Below are the code and all the weights of a small trained network. Each question names an input and a class and asks about switching units off, where a switched-off unit gives its printed mean instead of its output.

import numpy as np


def w(rows, s, z=0):
    codes = np.array(rows[::2]) - 128.0
    scale = np.full(codes.shape[1], s)
    scale[-1] = z or s
    return codes * scale


def f(y):
    return np.maximum(y, 0)


def log_softmax(a):
    a = a - a.max(-1, keepdims=True)
    return a - np.log(np.exp(a).sum(-1, keepdims=True))


def net(x, mask):
    res = np.array(x, float).reshape(1, 4) / 4 @ E
    y = f(res @ A[0][:, :-1].T + A[0][:, -1])
    res = res + np.where(mask, y, B[0][:, -1]) @ B[0][:, :-1]
    return log_softmax(res[-1] @ U[:, :-1].T + U[:, -1])


A, B = {}, {}
E = w([
[116,48,2,181],'x0',
[23,141,166,214],'x1',
[174,59,142,209],'x2',
[127,127,126,129],'x3',
],0.0081)
A[0] = w([
[144,69,74,175,145],'neuron 1',
[179,100,89,73,96],'neuron 2',
[125,148,233,100,114],'neuron 3',
[92,76,10,97,144],'neuron 4',
[82,132,150,148,203],'neuron 5',
[173,12,187,163,123],'neuron 6',
[157,85,148,144,179],'neuron 7',
[233,124,102,63,97],'neuron 8',
[189,26,79,126,98],'neuron 9',
[227,188,191,127,93],'neuron 10',
[229,160,173,251,146],'neuron 11',
[152,51,68,137,153],'neuron 12',
[185,129,232,144,100],'neuron 13',
[145,62,119,126,135],'neuron 14',
[159,165,164,103,79],'neuron 15',
[25,101,165,136,113],'neuron 16',
[170,166,211,93,101],'neuron 17',
[220,199,125,103,159],'neuron 18',
[68,186,71,80,255],'neuron 19',
[152,21,188,212,110],'neuron 20',
[61,186,129,187,87],'neuron 21',
[114,57,94,131,98],'neuron 22',
],0.012,0.0065)
B[0] = w([
[138,126,157,158,243],'neuron 1',
[47,60,143,129,194],'neuron 2',
[138,112,151,206,220],'neuron 3',
[123,121,222,195,254],'neuron 4',
[154,35,127,58,211],'neuron 5',
[136,155,224,85,223],'neuron 6',
[212,151,122,66,195],'neuron 7',
[48,76,89,61,225],'neuron 8',
[110,149,174,134,242],'neuron 9',
[85,68,148,172,202],'neuron 10',
[160,184,193,69,225],'neuron 11',
[131,110,175,147,249],'neuron 12',
[116,110,155,216,201],'neuron 13',
[127,79,176,128,188],'neuron 14',
[113,174,160,145,165],'neuron 15',
[83,39,163,81,203],'neuron 16',
[134,126,115,173,208],'neuron 17',
[132,54,206,127,213],'neuron 18',
[255,186,245,129,246],'neuron 19',
[130,140,147,102,242],'neuron 20',
[81,64,116,83,196],'neuron 21',
[107,131,125,183,191],'neuron 22',
],0.0089,0.0083)
U = w([
[124,119,137,251,107],'0',
[45,85,135,34,139],'1',
[218,98,137,108,255],'2',
[215,165,169,55,73],'3',
[199,159,121,118,172],'4',
[149,187,33,152,67],'5',
[147,163,48,132,45],'6',
],0.012,0.006)

Each question gives the input, the list of numbers given to net, and the class t.
The units are the neurons (one row each of A and B). Each row of codes is followed by its name. A weight is (code - 128) times the scale printed after its matrix; where a second scale follows, it is the last column's (A, B and U).
mask holds one flag per neuron, in row order. A switched-off neuron (its flag False) gives its mean, the last column of its row in B, instead of its output. The means were averaged over made-up inputs and are rounded, as every weight is.
A unit's drop is (log p(t) with every unit on - log p(t) with that unit switched off) / (log p(t) with every unit on - log p(t) with every unit switched off).
The circuit of an input: a set's keep is (log p(t) with only the set's units on - log p(t) with every unit switched off) / (log p(t) with every unit on - log p(t) with every unit switched off). Starting from the 12 units with the biggest drops (on a tie, the unit counted first), units are removed one at a time, each time the one whose removal leaves the highest keep (on an exact tie, the one counted first), for as long as the keep stays at least 0.8.
units of the circuit, in order: the units of the circuit, biggest drop first
k most important neurons: the k neurons with the biggest drops, biggest first
drop of u: that unit's drop, to one decimal
input [0,7,8,2], class 3: 2 most important neurons	[neuron 11; neuron 8]
input [6,-3,5,0], class 0: units of the circuit, in order	[neuron 4]
input [-1,5,-7,-2], class 3: 2 most important neurons	[neuron 19; neuron 8]
input [-1,-4,6,3], class 3: units of the circuit, in order	[neuron 11; neuron 6]
input [7,-2,8,-2], class 3: units of the circuit, in order	[neuron 6; neuron 11]
input [1,-5,3,2], class 1: units of the circuit, in order	[neuron 19; neuron 8]
input [6,-3,7,-2], class 3: 4 most important neurons	[neuron 6; neuron 7; neuron 11; neuron 20]
input [5,7,-1,-1], class 1: 2 most important neurons	[neuron 16; neuron 21]
input [5,-8,3,-4], class 1: 3 most important neurons	[neuron 8; neuron 2; neuron 19]
input [4,-2,-1,-3], class 0: units of the circuit, in order	[neuron 4; neuron 5]
input [3,3,3,-4], class 2: 2 most important neurons	[neuron 8; neuron 2]
input [-6,5,7,-6], class 3: 3 most important neurons	[neuron 11; neuron 6; neuron 20]
input [-7,-7,1,-3], class 0: units of the circuit, in order	[neuron 13; neuron 10]
input [3,3,-7,6], class 3: units of the circuit, in order	[neuron 19]
input [6,-6,5,5], class 0: 4 most important neurons	[neuron 4; neuron 22; neuron 1; neuron 5]
input [-4,-8,-4,4], class 1: 2 most important neurons	[neuron 8; neuron 2]
input [1,5,-8,-1], class 3: 4 most important neurons	[neuron 19; neuron 8; neuron 2; neuron 10]
input [7,7,5,8], class 2: drop of neuron 13	0.2
input [-5,-1,-8,-8], class 2: drop of neuron 16	-0.1
input [-4,-8,-6,-5], class 1: units of the circuit, in order	[neuron 8]
input [-5,-1,1,-5], class 0: drop of neuron 13	0.1
input [5,5,7,0], class 3: drop of neuron 6	0.2
